Below are the code and all the weights of a small trained network. Each question names an input and a class and asks about switching units off, where a switched-off unit gives its printed mean instead of its output.

import numpy as np


def w(rows, s, z=0):
    codes = np.array(rows[::2]) - 128.0
    scale = np.full(codes.shape[1], s)
    scale[-1] = z or s
    return codes * scale


def f(y):
    return np.maximum(y, 0)


def log_softmax(a):
    a = a - a.max(-1, keepdims=True)
    return a - np.log(np.exp(a).sum(-1, keepdims=True))


def net(x, mask):
    res = np.array(x, float).reshape(1, 2) / 4 @ E
    y = f(res @ A[0][:, :-1].T + A[0][:, -1])
    res = res + np.where(mask, y, B[0][:, -1]) @ B[0][:, :-1]
    return log_softmax(res[-1] @ U[:, :-1].T + U[:, -1])


A, B = {}, {}
E = w([
[65,94,127,77,112,127,94,128,218,231,91],'x0',
[123,165,254,107,6,45,37,59,40,138,157],'x1',
],0.009)
A[0] = w([
[163,112,72,142,213,184,211,182,144,120,95,251],'N1',
[176,180,142,136,106,112,133,125,65,86,136,158],'N2',
[126,145,214,114,52,1,79,89,103,131,153,129],'N3',
[83,109,163,84,105,77,74,114,137,196,139,239],'N4',
[147,136,134,140,85,134,120,124,58,61,126,142],'N5',
[202,158,163,150,129,135,138,127,92,67,164,225],'N6',
],0.008,0.0026)
B[0] = w([
[184,42,42,191,210,145,247,82,235,55,194,254],'N1',
[167,145,149,166,202,60,61,123,176,178,178,185],'N2',
[138,230,230,124,104,147,54,35,71,129,158,238],'N3',
[101,183,145,77,91,186,114,152,123,126,60,199],'N4',
[177,150,138,186,148,73,102,94,191,165,165,180],'N5',
[173,118,108,187,208,88,124,101,254,170,203,195],'N6',
],0.0082,0.013)
U = w([
[87,91,54,59,144,177,142,254,179,187,10,193],'0',
[181,5,14,205,212,126,206,100,159,39,183,148],'1',
[81,173,162,63,52,200,104,114,35,115,29,130],'2',
[170,179,158,176,158,42,78,108,109,157,180,74],'3',
[112,51,113,166,88,80,174,192,29,58,125,3],'4',
],0.0063,0.0047)

Each question gives the input, the list of numbers given to net, and the class t.
The units are the neurons (one row each of A and B). Each row of codes is followed by its name. A weight is (code - 128) times the scale printed after its matrix; where a second scale follows, it is the last column's (A, B and U).
mask holds one flag per neuron, in row order. A switched-off neuron (its flag False) gives its mean, the last column of its row in B, instead of its output. The means were averaged over made-up inputs and are rounded, as every weight is.
A unit's drop is (log p(t) with every unit on - log p(t) with that unit switched off) / (log p(t) with every unit on - log p(t) with every unit switched off).
The circuit of an input: a set's keep is (log p(t) with only the set's units on - log p(t) with every unit switched off) / (log p(t) with every unit on - log p(t) with every unit switched off). Starting from all 6 units, units are removed one at a time, each time the one whose removal leaves the highest keep (on an exact tie, the one counted first), for as long as the keep stays at least 0.8.
units of the circuit, in order: the units of the circuit, biggest drop first
most important unit: the unit with the biggest drop
k most important neurons: the k neurons with the biggest drops, biggest first
drop of u: that unit's drop, to one decimal
input [5,0], class 0: units of the circuit, in order -> [N3 N1]
input [-8,1], class 3: 3 most important neurons -> [N1 N2 N5]
input [3,8], class 2: most important unit -> N4
input [3,-1], class 0: units of the circuit, in order -> [N1 N3 N6]
input [5,-1], class 0: 2 most important neurons -> [N3 N1]
input [2,6], class 2: units of the circuit, in order -> [N4 N1]
input [6,-1], class 0: 2 most important neurons -> [N3 N1]
input [-7,1], class 3: 2 most important neurons -> [N1 N2]
input [8,7], class 2: drop of N1 -> 0.0
input [6,-2], class 0: drop of N6 -> 0.1
input [-6,2], class 3: drop of N1 -> 0.6
